Here is a tiny trained network, its code and every weight. The questions are about switching its units off for an input and a class, where a switched-off unit gives its printed mean instead of its output.

import numpy as np


def w(rows, s, z=0):
    codes = np.array(rows[::2]) - 128.0
    scale = np.full(codes.shape[1], s)
    scale[-1] = z or s
    return codes * scale


def f(y):
    return y / 2 * (1 + np.tanh(0.7978845608 * (y + 0.044715 * y**3)))


def log_softmax(a):
    a = a - a.max(-1, keepdims=True)
    return a - np.log(np.exp(a).sum(-1, keepdims=True))


def net(x, mask):
    res = np.array(x, float).reshape(1, 3) / 4 @ E
    y = f(res @ A[0][:, :-1].T + A[0][:, -1])
    res = res + np.where(mask, y, B[0][:, -1]) @ B[0][:, :-1]
    return log_softmax(res[-1] @ U[:, :-1].T + U[:, -1])


A, B = {}, {}
E = w([
[160,250,98,120,156],'x0',
[138,96,161,30,192],'x1',
[215,118,228,168,153],'x2',
],0.015)
A[0] = w([
[121,58,90,52,120,187],'n1',
[179,95,181,98,170,65],'n2',
[196,194,132,143,120,86],'n3',
[76,139,33,157,60,233],'n4',
[157,151,152,190,105,90],'n5',
[63,118,133,47,137,152],'n6',
[215,94,168,68,198,1],'n7',
[84,70,124,91,123,213],'n8',
[152,105,189,138,177,95],'n9',
[122,186,64,54,116,80],'n10',
[103,89,63,27,204,116],'n11',
[105,105,126,108,129,132],'n12',
[157,121,180,106,164,56],'n13',
[139,138,212,58,199,41],'n14',
[150,127,164,217,115,115],'n15',
[151,218,76,97,209,144],'n16',
[155,173,151,148,129,87],'n17',
[163,252,129,136,147,145],'n18',
[75,150,129,142,111,94],'n19',
[163,203,137,144,143,109],'n20',
[105,117,86,36,157,76],'n21',
[71,115,140,203,78,238],'n22',
[70,126,34,154,84,201],'n23',
[122,205,143,137,174,157],'n24',
[132,173,120,174,141,82],'n25',
[118,98,153,86,171,120],'n26',
[175,102,166,245,111,127],'n27',
[126,128,119,101,129,98],'n28',
[181,111,131,86,160,108],'n29',
[157,249,134,134,140,141],'n30',
],0.012,0.0052)
B[0] = w([
[100,162,204,80,115,192],'n1',
[107,108,140,196,111,182],'n2',
[100,187,172,116,151,188],'n3',
[36,144,101,215,94,255],'n4',
[164,159,161,93,203,177],'n5',
[139,135,175,50,135,186],'n6',
[53,130,97,207,85,195],'n7',
[85,126,205,103,121,187],'n8',
[142,96,115,205,111,180],'n9',
[185,136,60,123,128,203],'n10',
[173,160,152,30,143,209],'n11',
[122,119,154,95,118,145],'n12',
[96,107,84,188,95,165],'n13',
[42,127,64,179,89,196],'n14',
[222,123,176,114,158,193],'n15',
[160,172,2,97,181,233],'n16',
[105,167,164,117,153,162],'n17',
[82,211,135,118,178,235],'n18',
[103,133,117,140,120,153],'n19',
[73,200,154,118,155,190],'n20',
[172,132,130,53,154,184],'n21',
[197,67,157,205,110,215],'n22',
[39,107,143,194,84,241],'n23',
[78,184,109,97,136,192],'n24',
[121,179,161,136,174,164],'n25',
[87,156,141,128,114,166],'n26',
[209,63,184,80,174,220],'n27',
[124,138,117,98,125,134],'n28',
[78,142,114,137,103,163],'n29',
[74,244,138,114,182,229],'n30',
],0.0098,0.017)
U = w([
[105,49,153,194,34,252],'0',
[126,162,233,68,170,146],'1',
[93,164,62,207,130,83],'2',
[158,131,60,40,156,23],'3',
[249,53,178,152,164,123],'4',
],0.011,0.0036)

Each question gives the input, the list of numbers given to net, and the class t.
The units are the neurons (one row each of A and B). Each row of codes is followed by its name. A weight is (code - 128) times the scale printed after its matrix; where a second scale follows, it is the last column's (A, B and U).
mask holds one flag per neuron, in row order. A switched-off neuron (its flag False) gives its mean, the last column of its row in B, instead of its output. The means were averaged over made-up inputs and are rounded, as every weight is.
A unit's drop is (log p(t) with every unit on - log p(t) with that unit switched off) / (log p(t) with every unit on - log p(t) with every unit switched off).
The circuit of an input: a set's keep is (log p(t) with only the set's units on - log p(t) with every unit switched off) / (log p(t) with every unit on - log p(t) with every unit switched off). Starting from the 12 units with the biggest drops (on a tie, the unit counted first), units are removed one at a time, each time the one whose removal leaves the highest keep (on an exact tie, the one counted first), for as long as the keep stays at least 0.8.
circuit, biggest first: the units of the circuit, biggest drop first
unit that matters most: the unit with the biggest drop
top k neurons: the k neurons with the biggest drops, biggest first
drop of u: that unit's drop, to one decimal
input [-8,0,5], class 4: top 3 neurons	(n27, n4, n23)
input [-1,1,1], class 0: circuit, biggest first	(n30, n18)
input [-8,-7,1], class 4: unit that matters most	n27
input [4,8,0], class 3: top 2 neurons	(n11, n4)
input [3,2,0], class 3: top 2 neurons	(n4, n23)
input [4,4,0], class 3: top 2 neurons	(n4, n23)
input [-5,-7,0], class 0: top 2 neurons	(n4, n23)
input [-5,1,-6], class 1: top 3 neurons	(n11, n1, n6)
input [0,1,-7], class 1: top 4 neurons	(n11, n1, n6, n8)
input [3,8,1], class 2: top 2 neurons	(n7, n14)
input [1,3,-7], class 3: drop of n10	0.4
